Below is a small trained network, with its code and all its weights. Each question gives an input and a class and asks what happens when units are switched off, that is, made to give their printed mean instead of their output.

import numpy as np


def w(rows, s, z=0):
    codes = np.array(rows[::2]) - 128.0
    scale = np.full(codes.shape[1], s)
    scale[-1] = z or s
    return codes * scale


def f(y):
    return y / 2 * (1 + np.tanh(0.7978845608 * (y + 0.044715 * y**3)))


def log_softmax(a):
    a = a - a.max(-1, keepdims=True)
    return a - np.log(np.exp(a).sum(-1, keepdims=True))


def net(x, mask):
    res = np.array(x, float).reshape(1, 8) / 4 @ E
    y = f(res @ A[0][:, :-1].T + A[0][:, -1])
    res = res + np.where(mask, y, B[0][:, -1]) @ B[0][:, :-1]
    return log_softmax(res[-1] @ U[:, :-1].T + U[:, -1])


A, B = {}, {}
E = w([
[30,162,17,187,27,45,142],'x0',
[78,253,177,24,108,183,230],'x1',
[154,141,154,157,108,123,151],'x2',
[102,106,103,94,140,131,109],'x3',
[132,131,129,130,126,125,128],'x4',
[16,91,238,208,139,157,124],'x5',
[119,64,22,196,198,192,244],'x6',
[137,209,127,188,202,96,106],'x7',
],0.0058)
A[0] = w([
[185,83,182,101,170,161,141,110],'N1',
[99,147,161,163,157,93,123,254],'N2',
[205,64,178,127,171,177,113,97],'N3',
[70,160,161,48,105,202,196,173],'N4',
[167,152,89,139,82,141,126,7],'N5',
[91,136,90,171,45,83,128,110],'N6',
[126,137,56,176,254,109,168,237],'N7',
[120,225,154,104,163,172,168,217],'N8',
[74,111,189,162,119,138,116,55],'N9',
[159,48,123,173,123,111,64,89],'N10',
[163,48,100,189,129,142,71,86],'N11',
[190,181,62,103,119,72,126,158],'N12',
[103,155,80,137,162,192,219,97],'N13',
[205,148,57,117,132,119,163,175],'N14',
[91,145,61,153,76,97,120,149],'N15',
[43,152,188,189,179,105,103,134],'N16',
[139,160,171,116,79,76,53,99],'N17',
[66,154,82,182,79,110,115,54],'N18',
[153,102,111,185,140,107,71,67],'N19',
[114,36,142,76,61,147,161,182],'N20',
[189,73,173,117,117,224,128,111],'N21',
[84,84,107,73,103,130,125,234],'N22',
[20,80,179,192,161,163,158,155],'N23',
[46,97,201,157,132,155,132,69],'N24',
[92,145,86,155,80,116,125,10],'N25',
[121,158,125,84,120,107,41,62],'N26',
[162,68,102,182,121,100,52,61],'N27',
[169,80,111,67,89,130,143,208],'N28',
[115,104,94,162,137,146,184,111],'N29',
[145,175,159,93,105,41,50,100],'N30',
[78,160,84,147,77,111,120,107],'N31',
[90,127,95,155,71,87,147,34],'N32',
[118,138,176,79,103,77,90,41],'N33',
[101,117,98,160,76,63,135,55],'N34',
[124,186,176,91,79,105,88,129],'N35',
[147,169,151,140,234,133,68,154],'N36',
[176,60,126,166,157,109,69,77],'N37',
[126,72,81,161,159,184,196,79],'N38',
[54,84,187,178,92,141,141,106],'N39',
[114,128,195,93,94,76,43,77],'N40',
],0.008,0.0037)
B[0] = w([
[121,229,236,59,194,152,78,186],'N1',
[209,135,81,194,72,119,49,205],'N2',
[69,222,197,73,188,131,70,198],'N3',
[96,225,96,153,41,32,190,255],'N4',
[138,111,96,13,217,96,153,123],'N5',
[75,201,212,79,194,212,26,211],'N6',
[142,76,154,214,74,246,119,240],'N7',
[92,208,91,171,53,22,129,242],'N8',
[217,65,64,85,164,107,170,158],'N9',
[34,186,65,167,70,18,219,199],'N10',
[63,162,112,151,67,15,239,201],'N11',
[233,69,54,65,85,99,74,216],'N12',
[80,65,138,206,122,132,210,190],'N13',
[212,51,46,112,131,121,83,202],'N14',
[132,156,171,96,172,176,49,214],'N15',
[233,89,32,90,77,113,88,209],'N16',
[109,14,122,219,192,220,205,209],'N17',
[68,182,190,77,212,190,52,188],'N18',
[72,203,120,125,94,49,196,169],'N19',
[130,139,186,217,7,163,34,192],'N20',
[91,206,194,103,195,176,66,186],'N21',
[142,124,127,213,52,99,79,194],'N22',
[233,71,63,67,106,87,77,233],'N23',
[215,70,3,44,169,35,141,183],'N24',
[60,168,217,14,244,145,140,149],'N25',
[126,59,79,153,151,136,177,169],'N26',
[65,178,69,126,79,34,232,200],'N27',
[197,127,81,142,77,133,63,193],'N28',
[100,83,168,148,199,208,143,163],'N29',
[146,11,121,227,180,227,208,224],'N30',
[101,201,186,90,161,139,67,189],'N31',
[94,160,204,17,224,179,90,165],'N32',
[60,55,130,134,208,180,245,167],'N33',
[50,199,212,64,188,146,94,172],'N34',
[80,45,83,206,131,159,212,217],'N35',
[120,214,202,149,85,189,58,194],'N36',
[56,240,132,91,97,22,185,191],'N37',
[112,47,165,179,202,250,194,187],'N38',
[249,69,40,54,130,94,87,192],'N39',
[101,9,126,161,169,223,182,209],'N40',
],0.0049,0.006)
U = w([
[52,16,128,207,209,211,249,39],'0',
[9,223,82,110,72,2,238,32],'1',
[61,217,197,45,226,161,24,48],'2',
[138,135,119,210,58,130,39,252],'3',
[242,65,30,38,149,67,96,37],'4',
],0.0064,0.0041)

Each question gives the input, the list of numbers given to net, and the class t.
The units are the neurons (one row each of A and B). Each row of codes is followed by its name. A weight is (code - 128) times the scale printed after its matrix; where a second scale follows, it is the last column's (A, B and U).
mask holds one flag per neuron, in row order. A switched-off neuron (its flag False) gives its mean, the last column of its row in B, instead of its output. The means were averaged over made-up inputs and are rounded, as every weight is.
A unit's drop is (log p(t) with every unit on - log p(t) with that unit switched off) / (log p(t) with every unit on - log p(t) with every unit switched off).
The circuit of an input: a set's keep is (log p(t) with only the set's units on - log p(t) with every unit switched off) / (log p(t) with every unit on - log p(t) with every unit switched off). Starting from the 12 units with the biggest drops (on a tie, the unit counted first), units are removed one at a time, each time the one whose removal leaves the highest keep (on an exact tie, the one counted first), for as long as the keep stays at least 0.8.
units of the circuit, in order: the units of the circuit, biggest drop first
k most important neurons: the k neurons with the biggest drops, biggest first
drop when u is switched off: that unit's drop, to one decimal
input [6,7,-2,-8,-6,2,8,5], class 0: units of the circuit, in order -> (N7)
input [4,2,7,2,-4,7,6,0], class 4: units of the circuit, in order -> (N23, N39)
input [7,-5,3,-8,5,-8,8,-4], class 0: 3 most important neurons -> (N38, N7, N29)
input [1,-3,-1,8,1,-7,-7,-7], class 0: units of the circuit, in order -> (N30, N17, N40)
input [6,5,0,-3,5,4,-6,-4], class 0: units of the circuit, in order -> (N35, N17, N40)
input [0,1,-5,7,-1,3,2,-6], class 3: units of the circuit, in order -> (N20, N22)
input [7,-2,-8,0,4,7,0,5], class 2: units of the circuit, in order -> (N18, N6)
input [-3,7,3,-5,-6,-5,-5,1], class 1: 3 most important neurons -> (N8, N4, N7)
input [-6,-5,2,4,-7,-5,5,-2], class 2: units of the circuit, in order -> (N3, N1)
input [-2,1,-7,5,-5,4,1,8], class 3: 2 most important neurons -> (N36, N7)
input [7,6,5,-3,6,-8,-7,-1], class 4: 2 most important neurons -> (N12, N14)
input [-6,-8,4,4,4,5,-7,4], class 1: 3 most important neurons -> (N37, N10, N27)
input [-8,-3,4,3,-8,-7,6,6], class 2: 2 most important neurons -> (N3, N1)
input [7,-8,-3,5,3,-3,-7,-3], class 1: units of the circuit, in order -> (N27)
input [-7,8,-1,-5,-8,-5,2,5], class 1: 2 most important neurons -> (N8, N4)
input [7,4,5,-8,7,-5,8,6], class 0: 2 most important neurons -> (N13, N7)
input [-4,-6,0,-1,8,7,-6,4], class 4: 2 most important neurons -> (N16, N24)
input [-6,7,-8,0,-2,-8,4,-8], class 3: 2 most important neurons -> (N20, N28)
input [-1,5,8,-6,0,-7,-2,0], class 4: 2 most important neurons -> (N12, N14)
input [3,-6,2,-8,3,4,4,4], class 1: most important neuron -> (N11)
input [-8,-8,-2,-7,8,-8,4,4], class 1: drop when N37 is switched off -> 0.2
input [-4,6,0,3,-1,-4,-2,8], class 3: drop when N27 is switched off -> 0.4
input [-1,7,-3,8,5,8,1,4], class 4: drop when N39 is switched off -> 0.1
input [-7,8,4,0,-5,-8,0,-7], class 1: 2 most important neurons -> (N4, N8)
